Here is a tiny trained network, its code and every weight. The questions are about switching its units off for an input and a class, where a switched-off unit gives its printed mean instead of its output.

import numpy as np


def w(rows, s, z=0):
    codes = np.array(rows[::2]) - 128.0
    scale = np.full(codes.shape[1], s)
    scale[-1] = z or s
    return codes * scale


def f(y):
    return y / 2 * (1 + np.tanh(0.7978845608 * (y + 0.044715 * y**3)))


def log_softmax(a):
    a = a - a.max(-1, keepdims=True)
    return a - np.log(np.exp(a).sum(-1, keepdims=True))


def net(x, mask):
    res = np.array(x, float).reshape(1, 8) / 4 @ E
    y = f(res @ A[0][:, :-1].T + A[0][:, -1])
    res = res + np.where(mask, y, B[0][:, -1]) @ B[0][:, :-1]
    return log_softmax(res[-1] @ U[:, :-1].T + U[:, -1])


A, B = {}, {}
E = w([
[118,135,104,144,130,120,116,129,122],'x0',
[133,142,123,115,139,124,126,105,133],'x1',
[132,129,128,122,129,122,130,118,131],'x2',
[108,24,67,69,155,165,104,83,117],'x3',
[139,133,128,107,132,118,137,112,142],'x4',
[179,129,97,185,72,195,153,79,195],'x5',
[148,126,146,110,133,135,132,124,135],'x6',
[95,79,168,191,181,119,57,128,253],'x7',
],0.016)
A[0] = w([
[103,91,105,166,87,127,109,157,140,123],'neuron 0',
[155,85,74,96,95,174,144,89,119,161],'neuron 1',
[133,147,173,207,144,78,160,119,106,173],'neuron 2',
[108,9,88,128,215,134,95,114,134,139],'neuron 3',
[111,140,146,90,131,96,119,128,42,151],'neuron 4',
[177,153,79,182,53,223,137,70,183,171],'neuron 5',
[102,96,174,178,207,105,78,117,225,158],'neuron 6',
[179,187,109,149,63,133,153,121,78,202],'neuron 7',
[168,225,196,196,131,73,154,147,129,240],'neuron 8',
[110,134,164,151,148,74,120,156,147,138],'neuron 9',
[143,51,67,95,126,184,101,120,74,175],'neuron 10',
[73,146,157,72,178,102,94,177,94,251],'neuron 11',
],0.013)
B[0] = w([
[109,127,121,117,111,136,148,133,153,150],'neuron 0',
[133,120,119,136,96,165,181,73,125,197],'neuron 1',
[153,149,138,113,126,113,94,173,133,183],'neuron 2',
[72,111,178,130,220,165,164,98,125,229],'neuron 3',
[157,90,105,111,156,94,121,122,152,203],'neuron 4',
[162,104,165,204,58,186,181,177,133,233],'neuron 5',
[84,135,218,188,172,95,60,166,168,254],'neuron 6',
[132,139,115,72,78,154,149,185,104,219],'neuron 7',
[165,181,120,120,78,101,75,252,96,245],'neuron 8',
[133,172,142,128,119,113,75,128,153,173],'neuron 9',
[109,96,76,111,118,146,134,31,138,219],'neuron 10',
[159,137,109,71,178,37,133,66,67,233],'neuron 11',
],0.015,0.027)
U = w([
[188,156,44,19,117,56,91,174,46,247],'0',
[149,59,29,70,162,67,181,65,79,254],'1',
[117,160,172,131,137,3,4,163,104,69],'2',
[52,95,199,65,222,104,89,92,112,33],'3',
[143,145,120,112,50,154,179,217,19,162],'4',
[125,92,59,126,52,223,154,61,126,126],'5',
[178,121,161,207,75,132,52,213,254,60],'6',
[102,50,168,216,159,188,157,124,240,45],'7',
],0.009,0.0019)

Each question gives the input, the list of numbers given to net, and the class t.
The units are the neurons (one row each of A and B). Each row of codes is followed by its name. A weight is (code - 128) times the scale printed after its matrix; where a second scale follows, it is the last column's (A, B and U).
mask holds one flag per neuron, in row order. A switched-off neuron (its flag False) gives its mean, the last column of its row in B, instead of its output. The means were averaged over made-up inputs and are rounded, as every weight is.
A unit's drop is (log p(t) with every unit on - log p(t) with that unit switched off) / (log p(t) with every unit on - log p(t) with every unit switched off).
The circuit of an input: a set's keep is (log p(t) with only the set's units on - log p(t) with every unit switched off) / (log p(t) with every unit on - log p(t) with every unit switched off). Starting from all 12 units, units are removed one at a time, each time the one whose removal leaves the highest keep (on an exact tie, the one counted first), for as long as the keep stays at least 0.8.
units of the circuit, in order: the units of the circuit, biggest drop first
most important unit: the unit with the biggest drop
top k neurons: the k neurons with the biggest drops, biggest first
drop of u: that unit's drop, to one decimal
input [8,-6,6,1,-1,8,5,-7], class 5: units of the circuit, in order => neuron 8
input [0,-2,-8,2,-7,0,-1,4], class 3: units of the circuit, in order => neuron 5; neuron 8
input [-4,5,5,-4,-8,0,7,-1], class 0: units of the circuit, in order => neuron 6; neuron 5
input [0,-5,1,-4,-2,3,-3,0], class 4: top 2 neurons => neuron 6; neuron 7
input [5,-7,1,1,0,-3,-6,6], class 3: top 2 neurons => neuron 8; neuron 3
input [-5,0,1,7,-5,-7,-1,0], class 1: top 3 neurons => neuron 6; neuron 11; neuron 10
input [7,5,-8,2,7,2,8,8], class 7: top 2 neurons => neuron 8; neuron 3
input [-7,-8,2,6,1,0,6,-2], class 1: top 2 neurons => neuron 5; neuron 6
input [3,-3,-6,4,-5,1,8,-1], class 5: top 2 neurons => neuron 6; neuron 11
input [1,0,4,1,-5,-5,3,6], class 3: top 2 neurons => neuron 3; neuron 8
input [2,5,3,-3,-2,1,-7,-2], class 4: top 2 neurons => neuron 11; neuron 6
input [6,6,0,-2,8,-3,-4,0], class 0: drop of neuron 6 => 1.5
input [7,0,-2,6,-3,6,-5,1], class 7: drop of neuron 11 => 0.1
input [4,-6,-7,5,-6,-1,2,3], class 3: most important unit => neuron 5
input [-1,-7,3,2,0,-6,8,-8], class 1: drop of neuron 8 => 0.3
